Below are the code and all the weights of a small trained network. Each question names an input and a target symbol and asks about switching units off, where a switched-off unit gives its printed mean instead of its output.

import numpy as np


def w(rows, s, z=0):
    codes = np.array(rows[::2]) - 128.0
    scale = np.full(codes.shape[1], s)
    scale[-1] = z or s
    return codes * scale


def f(y):
    return np.maximum(y, 0)


def softmax(a):
    e = np.exp(a - a.max(-1, keepdims=True))
    return e / e.sum(-1, keepdims=True)


def log_softmax(a):
    a = a - a.max(-1, keepdims=True)
    return a - np.log(np.exp(a).sum(-1, keepdims=True))


def net(x, mask):
    ids = ['ΘΛΦΨαβδεζημξπστω'.index(c) for c in x.split()]
    T = len(ids)
    res = E[ids] + P[:T]
    u = 0
    for l in range(2):
        r = res
        for j in range(2):
            rows = slice(3 * j, 3 * j + 3)
            q, k, v = (r @ M[l][rows].T for M in (Q, K, V))
            z = softmax(np.where(np.tri(T) > 0, q @ k.T / 3**0.5, -1e9)) @ v
            o = O[l][rows]
            res = res + np.where(mask[u + j], z, o[:, -1]) @ o[:, :-1]
        u += 2
        y = f(res @ A[l][:, :-1].T + A[l][:, -1])
        res = res + np.where(mask[u : u + 16], y, B[l][:, -1]) @ B[l][:, :-1]
        u += 16
    return log_softmax(res[-1] @ U[:, :-1].T + U[:, -1])


Q, K, V, O, A, B = {}, {}, {}, {}, {}, {}
E = w([
[253,223,104],'Θ',
[61,119,167],'Λ',
[110,72,120],'Φ',
[225,72,67],'Ψ',
[131,37,179],'α',
[115,83,65],'β',
[210,80,121],'δ',
[132,111,163],'ε',
[78,48,211],'ζ',
[247,195,68],'η',
[45,93,241],'μ',
[238,36,173],'ξ',
[78,203,25],'π',
[158,43,230],'σ',
[91,67,99],'τ',
[8,65,191],'ω',
],0.012)
P = w([
[191,11,184],'0',
[202,59,255],'1',
[165,64,246],'2',
[126,45,214],'3',
[99,60,202],'4',
[77,82,212],'5',
[62,79,205],'6',
[50,114,229],'7',
[43,81,198],'8',
],0.0033)
Q[0] = w([
[106,74,12],'L0H1',
[156,57,78],'L0H1',
[46,58,86],'L0H1',
[162,99,144],'L0H2',
[102,184,90],'L0H2',
[140,110,105],'L0H2',
],0.011)
K[0] = w([
[128,172,8],'L0H1',
[153,81,94],'L0H1',
[71,120,62],'L0H1',
[143,130,157],'L0H2',
[191,75,138],'L0H2',
[86,200,92],'L0H2',
],0.013)
V[0] = w([
[169,177,255],'L0H1',
[78,159,131],'L0H1',
[129,116,25],'L0H1',
[79,235,161],'L0H2',
[155,62,138],'L0H2',
[95,115,179],'L0H2',
],0.0094)
O[0] = w([
[102,2,50,75],'L0H1',
[149,72,97,78],'L0H1',
[125,181,234,163],'L0H1',
[64,147,66,3],'L0H2',
[150,105,157,204],'L0H2',
[139,92,107,129],'L0H2',
],0.0073,0.0054)
A[0] = w([
[162,56,144,107],'L0N1',
[96,123,77,23],'L0N2',
[129,116,102,179],'L0N3',
[132,65,176,167],'L0N4',
[131,65,206,183],'L0N5',
[10,108,174,85],'L0N6',
[63,103,97,121],'L0N7',
[166,123,89,85],'L0N8',
[201,140,96,112],'L0N9',
[98,88,165,104],'L0N10',
[85,120,118,74],'L0N11',
[159,180,65,82],'L0N12',
[165,89,118,160],'L0N13',
[129,176,101,83],'L0N14',
[110,143,155,2],'L0N15',
[89,133,121,37],'L0N16',
],0.013,0.0098)
B[0] = w([
[129,127,210,183],'L0N1',
[240,2,249,128],'L0N2',
[117,177,106,152],'L0N3',
[66,163,144,217],'L0N4',
[62,142,100,245],'L0N5',
[201,60,148,152],'L0N6',
[193,178,145,138],'L0N7',
[181,190,208,131],'L0N8',
[196,134,181,162],'L0N9',
[179,60,170,152],'L0N10',
[141,138,78,129],'L0N11',
[207,115,24,132],'L0N12',
[106,166,175,184],'L0N13',
[117,132,80,133],'L0N14',
[239,4,232,128],'L0N15',
[218,153,241,128],'L0N16',
],0.0096,0.013)
Q[1] = w([
[54,201,170],'L1H1',
[132,152,46],'L1H1',
[48,98,104],'L1H1',
[34,158,87],'L1H2',
[121,253,42],'L1H2',
[190,177,42],'L1H2',
],0.0076)
K[1] = w([
[130,254,96],'L1H1',
[100,194,172],'L1H1',
[51,134,96],'L1H1',
[67,103,212],'L1H2',
[186,42,207],'L1H2',
[232,104,153],'L1H2',
],0.0085)
V[1] = w([
[219,153,254],'L1H1',
[122,121,219],'L1H1',
[54,101,63],'L1H1',
[110,107,35],'L1H2',
[67,207,129],'L1H2',
[127,126,137],'L1H2',
],0.0076)
O[1] = w([
[177,140,74,251],'L1H1',
[97,122,1,214],'L1H1',
[171,160,132,62],'L1H1',
[137,84,103,27],'L1H2',
[70,195,55,171],'L1H2',
[128,195,154,138],'L1H2',
],0.005,0.013)
A[1] = w([
[48,60,164,93],'L1N1',
[64,149,186,117],'L1N2',
[120,129,51,88],'L1N3',
[106,99,111,9],'L1N4',
[67,131,115,84],'L1N5',
[103,61,157,38],'L1N6',
[72,107,111,126],'L1N7',
[91,100,176,86],'L1N8',
[137,115,111,7],'L1N9',
[9,150,136,154],'L1N10',
[65,89,147,82],'L1N11',
[120,38,38,77],'L1N12',
[121,121,113,58],'L1N13',
[125,136,116,6],'L1N14',
[76,112,144,63],'L1N15',
[83,146,88,78],'L1N16',
],0.015,0.011)
B[1] = w([
[194,160,90,188],'L1N1',
[118,97,205,211],'L1N2',
[68,168,73,132],'L1N3',
[22,215,236,128],'L1N4',
[88,188,116,155],'L1N5',
[77,208,215,141],'L1N6',
[112,162,85,162],'L1N7',
[186,116,105,160],'L1N8',
[199,209,233,128],'L1N9',
[131,52,119,252],'L1N10',
[172,176,97,167],'L1N11',
[71,113,136,129],'L1N12',
[57,247,127,128],'L1N13',
[8,187,240,128],'L1N14',
[170,163,109,152],'L1N15',
[67,153,135,142],'L1N16',
],0.013,0.016)
U = w([
[218,189,90,85],'Θ',
[88,248,63,254],'Λ',
[112,130,125,85],'Φ',
[64,98,75,192],'Ψ',
[41,105,144,68],'α',
[88,221,221,223],'β',
[112,159,124,142],'δ',
[189,127,95,150],'ε',
[104,164,143,140],'ζ',
[124,142,129,49],'η',
[80,72,182,52],'μ',
[114,122,102,89],'ξ',
[154,40,163,83],'π',
[116,138,128,48],'σ',
[86,86,115,123],'τ',
[162,71,42,226],'ω',
],0.014,0.0062)

Each question gives the input, a string of symbols that net reads in full, and the target symbol t.
The units are the heads (3 rows each of Q, K, V and O) and the neurons (one row each of A and B). Each row of codes is followed by its name. A weight is (code - 128) times the scale printed after its matrix; where a second scale follows, it is the last column's (O, A, B and U).
mask holds one flag per unit, layer by layer, with each layer's heads first. A switched-off unit (its flag False) gives its mean, the last column of its rows in O or B, instead of its output. The means were averaged over made-up inputs and are rounded, as every weight is.
A unit's drop is (log p(t) with every unit on - log p(t) with that unit switched off) / (log p(t) with every unit on - log p(t) with every unit switched off).
The circuit of an input: a set's keep is (log p(t) with only the set's units on - log p(t) with every unit switched off) / (log p(t) with every unit on - log p(t) with every unit switched off). Starting from the 12 units with the biggest drops (on a tie, the unit counted first), units are removed one at a time, each time the one whose removal leaves the highest keep (on an exact tie, the one counted first), for as long as the keep stays at least 0.8.
units of the circuit, in order: the units of the circuit, biggest drop first
unit that matters most: the unit with the biggest drop
top k neurons: the k neurons with the biggest drops, biggest first
k most important neurons of layer l: the k neurons of layer l with the biggest drops, biggest first
heads that matter: for each layer, one digit per head in row order, 1 if its drop is at least 0.15 and else 0, layers parted by /
drop of u: that unit's drop, to one decimal
input Ψ Λ Ψ τ, target Ψ: unit that matters most : L1N10
input π τ Ψ Ψ Ψ σ, target Θ: top 3 neurons : [L1N1; L1N8; L1N11]
input π ω π τ Θ ξ ξ Φ, target π: heads that matter : 01 / 10
input τ π τ τ σ, target Θ: 3 most important neurons of layer 1 : [L1N1; L1N11; L1N8]
input Λ Λ Ψ Ψ Ψ Λ μ Ψ Θ, target Θ: units of the circuit, in order : [L0N5; L0N4]
input ω Ψ Ψ Ψ Ψ π ξ π Ψ, target Λ: 2 most important neurons of layer 0 : [L0N4; L0N5]
input π Ψ π, target β: heads that matter : 11 / 10
input σ δ Ψ π τ α, target Θ: top 3 neurons : [L1N1; L1N11; L0N10]
input Ψ σ ζ, target Θ: heads that matter : 10 / 00
input π τ Ψ π τ τ, target π: units of the circuit, in order : [L1N10; L1N2]
input μ Ψ τ π π δ, target μ: heads that matter : 00 / 10
input Ψ π Ψ, target Λ: top 3 neurons : [L1N10; L1N2; L0N4]
input Λ ε τ Λ τ Φ Ψ, target β: units of the circuit, in order : [L1N10; L1N1]
input ζ π ξ ξ Ψ τ Ψ Λ, target ω: 2 most important neurons of layer 1 : [L1N10; L1N1]
input Ψ δ ε, target Ψ: heads that matter : 00 / 10
input Ψ π β, target α: heads that matter : 00 / 00
input π Ψ Ψ μ Ψ τ, target π: heads that matter : 01 / 10
input Φ Ψ ω β Ψ η Θ Ψ Ψ, target β: top 3 neurons : [L1N10; L1N1; L1N8]
input Λ ξ η σ ω, target Θ: top 2 neurons : [L1N1; L0N10]
input τ β Ψ α μ Ψ Ψ ξ, target π: top 3 neurons : [L1N10; L1N2; L0N1]
input ε Φ τ Ψ ξ, target π: top 4 neurons : [L1N10; L1N2; L0N1; L1N8]
input δ π π π Ψ π, target β: 2 most important neurons of layer 0 : [L0N6; L0N10]
input Ψ Ψ β τ, target Ψ: 2 most important neurons of layer 0 : [L0N9; L0N5]
input Ψ τ τ σ ω σ Φ, target Ψ: top neuron : [L1N10]
input τ π Λ Ψ Ψ μ, target Θ: drop of L1N8 : 0.1
input Θ ξ Ψ π Ψ π Ψ ω δ, target μ: drop of L0N4 : 0.0
input σ δ Ψ ζ, target Θ: drop of L1N10 : 0.1
input ξ σ Ψ ω β, target α: drop of L1N10 : 0.2
